Each row has a name. Each piece below is followed by the name of the row it came from, unless a question asks for something else. Each question is about the rows just above it. Places in a row count from 0.

z294: [168 106 140 107 149 118]
z332: [135 116 142 111  98 163]
z646: [204 151 131 185  92 112]
z324: [139 135 121 117 123 100]
z637: [128  84 105  84 207 106]
z866: [116 135 117 121 123 112]
Give the next 2 entries after [116 142 111].	[ 98 163]
[135 117 121 123] begins in row and place	z866, 1
Give the next 2 entries after [116 135].	[117 121]

z963: [192  92 109  65  66  89]
z826: [181 183 187 166  68 185]
z387: [148 177 140 109 105 129]
z225: [109  63  65 187 191  68]
z393: [183 189 140 188 193  68]
z811: [ 67  72  71 185 188  73]
z535: [ 67  64  71 185 188  73]
Row and place where [183 187] starts:	z826, 1
Row and place where [192  92 109  65] starts:	z963, 0
The next 2 entries after [67 72 71]:	[185 188]
Where does [109  65] start? Give its row and place.	z963, 2
Row and place where [183 189 140 188] starts:	z393, 0
The next 2 entries after [ 65 187]:	[191  68]

z810: [135 153 187 135 202 133  52  76]
z170: [192 181  59  97 125  73 109 134]
z498: [120 105 116 101 169 117  73  70]
z83: [164  74 183  69 133 202  58  80]
z306: [102 169 117  73 101 133 190 155]
z659: [183 113 104  49 121 109 168 174]
The next 2 entries after [202 133]:	[52 76]
Where does [202 133] start? Give its row and place.	z810, 4
The next 2 entries after [192 181  59  97]:	[125  73]
[101 169 117  73] begins in row and place	z498, 3
Give the next 2 entries after [ 73 101 133].	[190 155]
Where does [169 117  73 101 133 190 155] start? Give its row and place.	z306, 1

z17: [121 138 101 141 108 102 119 138 112 145 137 120 138 117]
z432: [114 111  94 125 131  54  91 149 104 145 137 120 125 166]
z231: [114 111 112 119 108 138 101 145 141 102 169 140 125 166]
asked: [121 138 101 141 108 102 119 138 112 145 137 120 138 117]	z17
What are the next 2 entries after [101 141 108 102 119 138 112 145]?	[137 120]
The row with [114 111  94 125 131  54  91 149 104 145 137 120 125 166] is	z432
[114 111  94 125 131  54  91 149] begins in row and place	z432, 0

z46: [ 94  83  76 102]
z903: [ 54 104 101 108]
z379: [ 92 111 101 108]
z665: [107  81  71 109]
z327: [130 101 111 116]
asked: [ 92 111 101 108]	z379
[111 101] begins in row and place	z379, 1
Where does [ 83  76 102] start? Give its row and place.	z46, 1
asked: [107  81  71 109]	z665
asked: [ 54 104 101 108]	z903
Where does [94 83 76] start? Give its row and place.	z46, 0

z707: [118 140 121 133 127 143 141 114 142 123 149 132 115 136 139 102 120 106
 149 150 135 116 150  99]
z841: [118 140 121 133 127 143 141 114 142 123 149 132 115 136 139 102 120 106
 149 120 122 136 121 146]
z400: [135 149 116 118  97 132 108 105 129 132 125 138 127 139 122 120 136 149
 120 106 102 114 156 107]
z690: [127 142 146 141 115 140 125 132 132 140 134 125 118 132 120 121 122 127
 130 140 142 117 117 128]
z596: [169 154 134 125 119 150 111 127 148 126 148 140 136 106 139 120 102 115
 188 143 143 105 141 100]
z66: [118 140 121 133 127 143 141 114 142 123 149 132 115 136 139 102 120 106
 149 120 125 137 124 145]
asked: [118 140 121 133 127 143 141 114 142 123 149 132 115 136 139 102 120 106
 149 120 122 136 121 146]	z841
What are the next 2 entries after [136 139 102 120 106 149 120 122]?	[136 121]
Row and place where [139 102 120 106 149 120 122 136 121 146] starts:	z841, 14
Where does [142 146 141 115 140 125 132 132] start? Give its row and place.	z690, 1
asked: [118 140 121 133 127 143 141 114 142 123 149 132 115 136 139 102 120 106
 149 150 135 116 150  99]	z707
Where does [136 106] start? Give its row and place.	z596, 12
[111 127 148] begins in row and place	z596, 6

z346: [132 107 118 123 127 126 132 112 128  97 136 101 112 127 126 138 138 122
 146 131 123 149 130 128 105 127 134 130 123 121 135 126 145 125 134 122
 103 132 126 139 114]
z274: [127 130 139 141 135 126 132 147 126  69 134  90 143 134 153 120 149 124
 109 119 131 125 137 119 125 149 120 103 129 122 132 116 142 117 128 127
 129 151 127 113 116]
z523: [129 101 128 126 118 127 119 120 127 100 127 115 137 133 143 121 169 126
 124 119 135 122 123 139 124 139 138 135 128 133 129 121 126 131 114 129
  94 118 130 127 142]
z484: [130 127 137 131 127 123 129 147 130 113 133 207 123 133 121 122 135 137
 124 119 169 126 143 133 146 135 126 129 128 110 124 134 125 125 108 119
 122 127 101 129 119]
z740: [111 118 129 112 126 118 123 119 122 180 120 176 125 134 125 119 135 125
 126 143 175 125 137 142 121 118 122 118 124 116 132 123 133 124 149 126
 102 113 125 129 135]
z914: [127 156 124 142 128 123 120 136 130 132 113 159 122 132 121 126 130 132
 117 138 111 140 110 131 118 115 133 113 133 131 131 166 130 129 126 132
 112 123 133 135 144]
z885: [128 115 115 133 115 123 126 125 131 130 132 130 141 131 136 150 127 119
 143  99 121 152 130 102 131 123 127 137 126 139 127 122 128 130 115 125
 129 121 123 125 130]
z475: [124 143 117 126 129 123 128 122 125 132 134 182 116 136 106 130 122 132
 116 127 119 157 106 117 106 131 129 128 128 122 130 138 130 136 110 127
 151 127 129 125 110]
z397: [122 132 131 111 127 134 143 110 129  84 128 146 163 133 129 140 119 128
 106 117 107 136 133 134 131 127 118 134 136 113 129 130 120 127 134 119
  80 128 135 134 147]
What are the next 2 entries after [151 127 129]?	[125 110]
What are the next 2 entries after [116 127 119]?	[157 106]
[125 131 130 132 130 141 131 136 150 127 119 143] begins in row and place	z885, 7
The next 2 entries after [119 157 106 117 106 131 129 128]:	[128 122]
The next 2 entries after [124 119 169]:	[126 143]
Where does [123 133 121 122 135 137 124 119 169 126 143] start? Give its row and place.	z484, 12
[137 133 143 121 169 126 124 119 135 122] begins in row and place	z523, 12

z610: [176  84 119 119]
z486: [130 175  84  63]
z92: [130 175  63  84]
[130 175  63  84] is in which row?	z92
Row and place where [63 84] starts:	z92, 2
[175  84] begins in row and place	z486, 1
Where do [130 175  84  63] appear?	z486

z879: [178  93 191  76 121]
z836: [190  79 147 196 134]
z624: [ 99  79 147 169 176]
z436: [175 149 174 175 158]
What are the next 2 entries after [99 79]?	[147 169]
Give the next 2 entries after [149 174].	[175 158]
asked: [ 99  79 147 169 176]	z624
The next 2 entries after [ 93 191]:	[ 76 121]
[149 174] begins in row and place	z436, 1

z244: [110 111  75  93]
z815: [171 132 195 163]
z251: [121 149 120  96]
z674: [104 154 181 199]
z969: [145 115 104  87]
[110 111] begins in row and place	z244, 0
Where does [104 154] start? Give its row and place.	z674, 0
The row with [145 115 104  87] is	z969

